Below is a small trained network, with its code and all its weights. Each question gives an input and a target symbol and asks what happens when units are switched off, that is, made to give their printed mean instead of their output.

import numpy as np


def w(rows, s, z=0):
    codes = np.array(rows[::2]) - 128.0
    scale = np.full(codes.shape[1], s)
    scale[-1] = z or s
    return codes * scale


def f(y):
    return y / 2 * (1 + np.tanh(0.7978845608 * (y + 0.044715 * y**3)))


def softmax(a):
    e = np.exp(a - a.max(-1, keepdims=True))
    return e / e.sum(-1, keepdims=True)


def log_softmax(a):
    a = a - a.max(-1, keepdims=True)
    return a - np.log(np.exp(a).sum(-1, keepdims=True))


def net(x, mask):
    ids = ['βγεζθλξσφψω'.index(c) for c in x.split()]
    T = len(ids)
    res = E[ids] + P[:T]
    u = 0
    for l in range(3):
        r = res
        for j in range(2):
            rows = slice(3 * j, 3 * j + 3)
            q, k, v = (r @ M[l][rows].T for M in (Q, K, V))
            z = softmax(np.where(np.tri(T) > 0, q @ k.T / 3**0.5, -1e9)) @ v
            o = O[l][rows]
            res = res + np.where(mask[u + j], z, o[:, -1]) @ o[:, :-1]
        u += 2
        y = f(res @ A[l][:, :-1].T + A[l][:, -1])
        res = res + np.where(mask[u : u + 8], y, B[l][:, -1]) @ B[l][:, :-1]
        u += 8
    return log_softmax(res[-1] @ U[:, :-1].T + U[:, -1])


Q, K, V, O, A, B = {}, {}, {}, {}, {}, {}
E = w([
[128,184,70,233,154,116,94,95],'β',
[126,170,132,237,148,96,128,87],'γ',
[44,98,16,125,95,129,86,60],'ε',
[109,79,93,89,86,167,213,82],'ζ',
[96,124,32,183,119,236,126,120],'θ',
[105,145,93,197,169,167,2,131],'λ',
[121,141,191,212,161,161,65,142],'ξ',
[59,174,161,165,33,133,187,205],'σ',
[214,159,25,77,121,160,70,136],'φ',
[227,142,110,53,115,60,139,64],'ψ',
[193,112,168,53,108,137,60,98],'ω',
],0.0098)
P = w([
[95,219,148,71,190,165,164,85],'0',
[86,176,142,79,192,128,154,123],'1',
[96,125,127,92,196,108,138,133],'2',
[105,115,128,125,164,104,120,141],'3',
[117,103,135,145,139,91,105,153],'4',
[137,87,129,159,122,87,95,165],'5',
[157,75,127,182,101,77,93,176],'6',
[172,62,123,199,84,75,80,190],'7',
[193,53,124,214,65,74,60,198],'8',
[216,40,116,240,49,81,64,196],'9',
[229,52,112,254,20,71,45,210],'10',
],0.0052)
Q[0] = w([
[117,4,175,165,108,186,69,148],'0.h1',
[143,139,95,90,47,79,63,147],'0.h1',
[122,64,87,200,33,113,110,50],'0.h1',
[149,118,143,140,107,144,123,101],'0.h2',
[145,115,132,132,108,140,133,123],'0.h2',
[134,111,133,121,169,118,145,146],'0.h2',
],0.012)
K[0] = w([
[163,40,192,222,114,107,174,197],'0.h1',
[247,127,68,149,126,97,102,94],'0.h1',
[158,25,96,207,28,98,62,159],'0.h1',
[139,105,110,135,136,128,153,124],'0.h2',
[134,119,126,140,122,141,144,135],'0.h2',
[131,156,111,136,120,128,134,121],'0.h2',
],0.011)
V[0] = w([
[123,79,77,143,75,147,98,73],'0.h1',
[150,74,93,152,137,123,118,74],'0.h1',
[164,117,163,129,149,142,136,107],'0.h1',
[72,234,142,53,194,150,145,79],'0.h2',
[91,254,161,68,120,204,139,65],'0.h2',
[48,198,146,52,252,132,133,119],'0.h2',
],0.0071)
O[0] = w([
[73,166,142,107,64,57,116,214,252],'0.h1',
[135,171,127,111,92,95,113,192,212],'0.h1',
[166,104,121,114,162,159,133,152,92],'0.h1',
[82,173,75,110,216,178,165,90,233],'0.h2',
[30,128,76,116,231,171,133,81,242],'0.h2',
[84,253,93,103,173,199,185,113,205],'0.h2',
],0.0048,0.0017)
A[0] = w([
[98,129,112,151,93,214,134,179,113],'0.n1',
[84,123,227,90,123,85,143,86,38],'0.n2',
[121,136,137,114,121,134,153,126,2],'0.n3',
[131,75,141,78,211,82,131,204,79],'0.n4',
[120,12,126,76,70,154,254,95,149],'0.n5',
[94,91,150,100,169,119,122,173,94],'0.n6',
[158,124,93,160,142,102,155,118,162],'0.n7',
[187,114,116,134,200,106,67,105,188],'0.n8',
],0.0086,0.0028)
B[0] = w([
[130,138,75,107,147,72,195,240,187],'0.n1',
[156,126,96,121,140,149,170,130,92],'0.n2',
[146,76,111,120,148,173,167,50,81],'0.n3',
[201,176,147,140,110,213,102,50,97],'0.n4',
[53,255,122,176,14,103,47,137,148],'0.n5',
[107,151,141,168,97,204,150,129,100],'0.n6',
[120,129,139,109,156,39,105,131,170],'0.n7',
[127,235,138,144,118,100,98,184,253],'0.n8',
],0.008,0.0029)
Q[1] = w([
[193,37,149,94,125,205,223,92],'1.h1',
[106,180,89,102,41,149,175,194],'1.h1',
[209,188,120,135,197,146,105,169],'1.h1',
[221,160,121,92,196,163,81,106],'1.h2',
[117,201,206,165,178,81,78,142],'1.h2',
[90,210,70,242,191,43,7,239],'1.h2',
],0.018)
K[1] = w([
[45,187,63,126,184,178,116,69],'1.h1',
[132,73,80,169,121,101,55,103],'1.h1',
[112,138,189,72,113,97,120,105],'1.h1',
[162,105,183,33,162,129,154,137],'1.h2',
[250,141,123,123,147,130,82,109],'1.h2',
[233,56,132,115,8,90,97,185],'1.h2',
],0.02)
V[1] = w([
[202,214,208,117,114,137,148,176],'1.h1',
[197,73,64,175,184,202,194,180],'1.h1',
[93,117,123,152,191,71,59,102],'1.h1',
[92,54,100,154,223,96,178,180],'1.h2',
[125,161,158,192,114,147,180,149],'1.h2',
[45,158,170,254,125,163,139,138],'1.h2',
],0.0085)
O[1] = w([
[59,52,127,116,197,90,111,108,221],'1.h1',
[83,170,158,208,29,159,64,48,27],'1.h1',
[146,152,123,152,109,172,212,171,252],'1.h1',
[88,152,117,203,37,152,62,49,54],'1.h2',
[108,64,91,133,150,99,88,97,71],'1.h2',
[169,3,51,175,157,170,50,41,70],'1.h2',
],0.0054,0.0029)
A[1] = w([
[66,45,30,114,105,152,155,160,128],'1.n1',
[26,93,139,131,34,157,208,162,5],'1.n2',
[34,127,176,157,160,123,128,170,174],'1.n3',
[254,117,45,88,80,196,122,115,143],'1.n4',
[121,92,142,153,99,186,124,130,113],'1.n5',
[105,150,64,27,52,118,63,121,202],'1.n6',
[43,75,129,236,125,90,208,114,130],'1.n7',
[111,113,224,165,178,104,81,67,143],'1.n8',
],0.0091,0.0023)
B[1] = w([
[139,11,125,43,70,126,213,144,248],'1.n1',
[168,253,79,200,100,226,72,108,166],'1.n2',
[120,131,98,77,78,149,204,183,218],'1.n3',
[96,194,181,94,124,61,202,211,146],'1.n4',
[179,165,108,95,65,102,159,148,129],'1.n5',
[220,78,118,198,130,180,199,147,252],'1.n6',
[186,71,123,155,169,120,221,101,229],'1.n7',
[177,200,156,202,179,212,102,163,133],'1.n8',
],0.0077,0.0042)
Q[2] = w([
[227,72,103,110,57,197,178,120],'2.h1',
[196,121,55,28,233,111,214,197],'2.h1',
[118,102,217,1,192,134,54,60],'2.h1',
[118,128,191,151,159,131,30,69],'2.h2',
[111,153,198,76,39,112,139,68],'2.h2',
[2,157,220,86,145,95,102,100],'2.h2',
],0.016)
K[2] = w([
[107,71,200,226,114,69,146,170],'2.h1',
[140,64,255,49,76,67,27,110],'2.h1',
[67,120,165,80,152,180,194,7],'2.h1',
[80,124,113,123,136,217,178,97],'2.h2',
[131,167,70,130,149,45,147,64],'2.h2',
[121,178,81,62,172,176,150,64],'2.h2',
],0.017)
V[2] = w([
[204,160,140,127,110,173,134,131],'2.h1',
[115,156,47,165,125,152,82,218],'2.h1',
[93,85,180,100,144,253,100,187],'2.h1',
[124,136,81,35,75,158,80,97],'2.h2',
[75,120,74,168,87,96,151,112],'2.h2',
[184,102,185,117,139,203,175,133],'2.h2',
],0.017)
O[2] = w([
[72,162,166,145,92,130,58,186,205],'2.h1',
[152,132,156,241,197,137,157,170,254],'2.h1',
[178,60,255,89,135,97,92,231,113],'2.h1',
[202,86,49,210,101,65,115,166,36],'2.h2',
[158,151,121,137,176,31,152,62,75],'2.h2',
[34,144,179,166,54,95,134,187,196],'2.h2',
],0.0086,0.0098)
A[2] = w([
[121,46,30,139,137,204,53,53,50],'2.n1',
[84,202,151,137,92,164,72,121,63],'2.n2',
[148,182,153,180,193,130,14,21,57],'2.n3',
[136,61,163,240,43,179,114,62,122],'2.n4',
[183,97,160,231,161,126,56,75,216],'2.n5',
[90,56,160,255,131,223,48,34,161],'2.n6',
[95,142,182,90,162,143,130,190,4],'2.n7',
[117,219,196,136,202,161,98,104,47],'2.n8',
],0.0088,0.0024)
B[2] = w([
[243,189,83,89,136,75,52,194,144],'2.n1',
[162,92,138,126,145,141,185,97,187],'2.n2',
[180,95,219,89,45,77,108,133,153],'2.n3',
[120,151,154,110,129,111,58,87,177],'2.n4',
[130,120,141,90,95,246,115,87,176],'2.n5',
[97,112,25,102,214,93,142,183,179],'2.n6',
[148,151,135,126,151,75,85,57,250],'2.n7',
[109,119,81,170,51,119,148,174,198],'2.n8',
],0.014,0.016)
U = w([
[183,124,125,167,195,75,195,81,71],'β',
[66,193,150,60,98,167,232,117,165],'γ',
[132,209,183,229,88,124,185,196,130],'ε',
[131,42,144,111,108,59,245,189,86],'ζ',
[91,149,104,211,98,131,80,8,90],'θ',
[176,67,162,161,139,170,180,125,155],'λ',
[130,158,236,95,197,71,152,120,251],'ξ',
[149,39,116,183,92,52,182,15,164],'σ',
[54,87,106,150,185,104,134,162,114],'φ',
[151,134,116,130,76,109,139,142,9],'ψ',
[65,83,145,131,1,145,118,137,81],'ω',
],0.0039,0.0027)

Each question gives the input, a string of symbols that net reads in full, and the target symbol t.
The units are the heads (3 rows each of Q, K, V and O) and the neurons (one row each of A and B). Each row of codes is followed by its name. A weight is (code - 128) times the scale printed after its matrix; where a second scale follows, it is the last column's (O, A, B and U).
mask holds one flag per unit, layer by layer, with each layer's heads first. A switched-off unit (its flag False) gives its mean, the last column of its rows in O or B, instead of its output. The means were averaged over made-up inputs and are rounded, as every weight is.
A unit's drop is (log p(t) with every unit on - log p(t) with that unit switched off) / (log p(t) with every unit on - log p(t) with every unit switched off).
The circuit of an input: a set's keep is (log p(t) with only the set's units on - log p(t) with every unit switched off) / (log p(t) with every unit on - log p(t) with every unit switched off). Starting from the 12 units with the biggest drops (on a tie, the unit counted first), units are removed one at a time, each time the one whose removal leaves the highest keep (on an exact tie, the one counted first), for as long as the keep stays at least 0.8.
units of the circuit, in order: the units of the circuit, biggest drop first
unit that matters most: the unit with the biggest drop
k most important neurons: the k neurons with the biggest drops, biggest first
top k neurons in layer l: the k neurons of layer l with the biggest drops, biggest first
which heads matter: for each layer, one digit per head in row order, 1 if its drop is at least 0.15 and else 0, layers parted by /
input σ ζ φ θ, target φ: 4 most important neurons	0.n1, 2.n6, 0.n8, 1.n6
input ω ω σ φ φ γ θ θ, target θ: units of the circuit, in order	0.h2, 1.h2, 2.n4, 2.h1
input ω φ φ φ ψ, target γ: units of the circuit, in order	0.h2, 2.h1, 2.n7
input ω ε θ ω σ φ ω λ ψ, target ξ: which heads matter	00 / 11 / 10
input θ γ ζ θ β β ε θ, target ε: 4 most important neurons	1.n4, 0.n1, 2.n7, 1.n2
input ξ σ γ ζ ζ ω ε β ζ, target β: unit that matters most	1.h2
input ψ ζ ξ φ θ ξ, target ε: units of the circuit, in order	1.n1, 2.n8, 2.h1
input ω ζ λ φ σ ξ, target ε: units of the circuit, in order	1.n1, 2.h1, 2.n8
input σ ω λ ζ φ, target ε: which heads matter	11 / 10 / 10
input θ ζ ξ φ ω γ, target ξ: which heads matter	00 / 01 / 10
input ω ξ λ ω λ ζ, target λ: 2 most important neurons	0.n5, 1.n2
input ε γ σ, target γ: which heads matter	00 / 00 / 01
input ε θ γ θ ξ ξ ζ ε ζ, target ε: 2 most important neurons	0.n5, 0.n8
input ε ξ φ ψ φ γ ω ζ ω θ, target ω: units of the circuit, in order	0.h2, 2.h2, 1.h2, 2.h1
input ξ ω ε λ ζ φ θ, target φ: most important neuron	2.n6
input σ ψ σ, target ψ: 3 most important neurons	2.n1, 1.n7, 1.n1
input φ ζ φ φ σ θ ε ζ θ, target ζ: which heads matter	00 / 01 / 00
input ψ λ γ ζ ξ θ, target ξ: units of the circuit, in order	2.h1, 2.h2, 2.n7
input ω φ ζ ζ ξ, target φ: units of the circuit, in order	0.h2, 1.h2, 2.n6
input φ φ θ γ ε ω θ ψ ψ φ β, target γ: unit that matters most	1.h1
input φ γ σ θ φ ε ξ ζ, target ξ: top 2 neurons in layer 0	0.n5, 0.n8
input ξ θ ω ω φ ψ ω ζ, target ω: 2 most important neurons	0.n5, 0.n8
input θ λ ξ φ ξ σ β, target ω: which heads matter	01 / 11 / 01
input ζ φ σ, target φ: which heads matter	01 / 11 / 10
input ω φ γ, target ξ: units of the circuit, in order	2.h1, 2.n7, 1.h2, 0.n7
input β ζ ζ, target ζ: 2 most important neurons	1.n1, 0.n5
input β ε θ θ ζ ζ θ, target ζ: 4 most important neurons	0.n5, 1.n1, 2.n7, 0.n8
input β ε β β ε σ ε β φ ε ζ, target ε: which heads matter	11 / 11 / 10
input γ γ θ ζ ω ω ω ξ β σ, target β: unit that matters most	1.n2
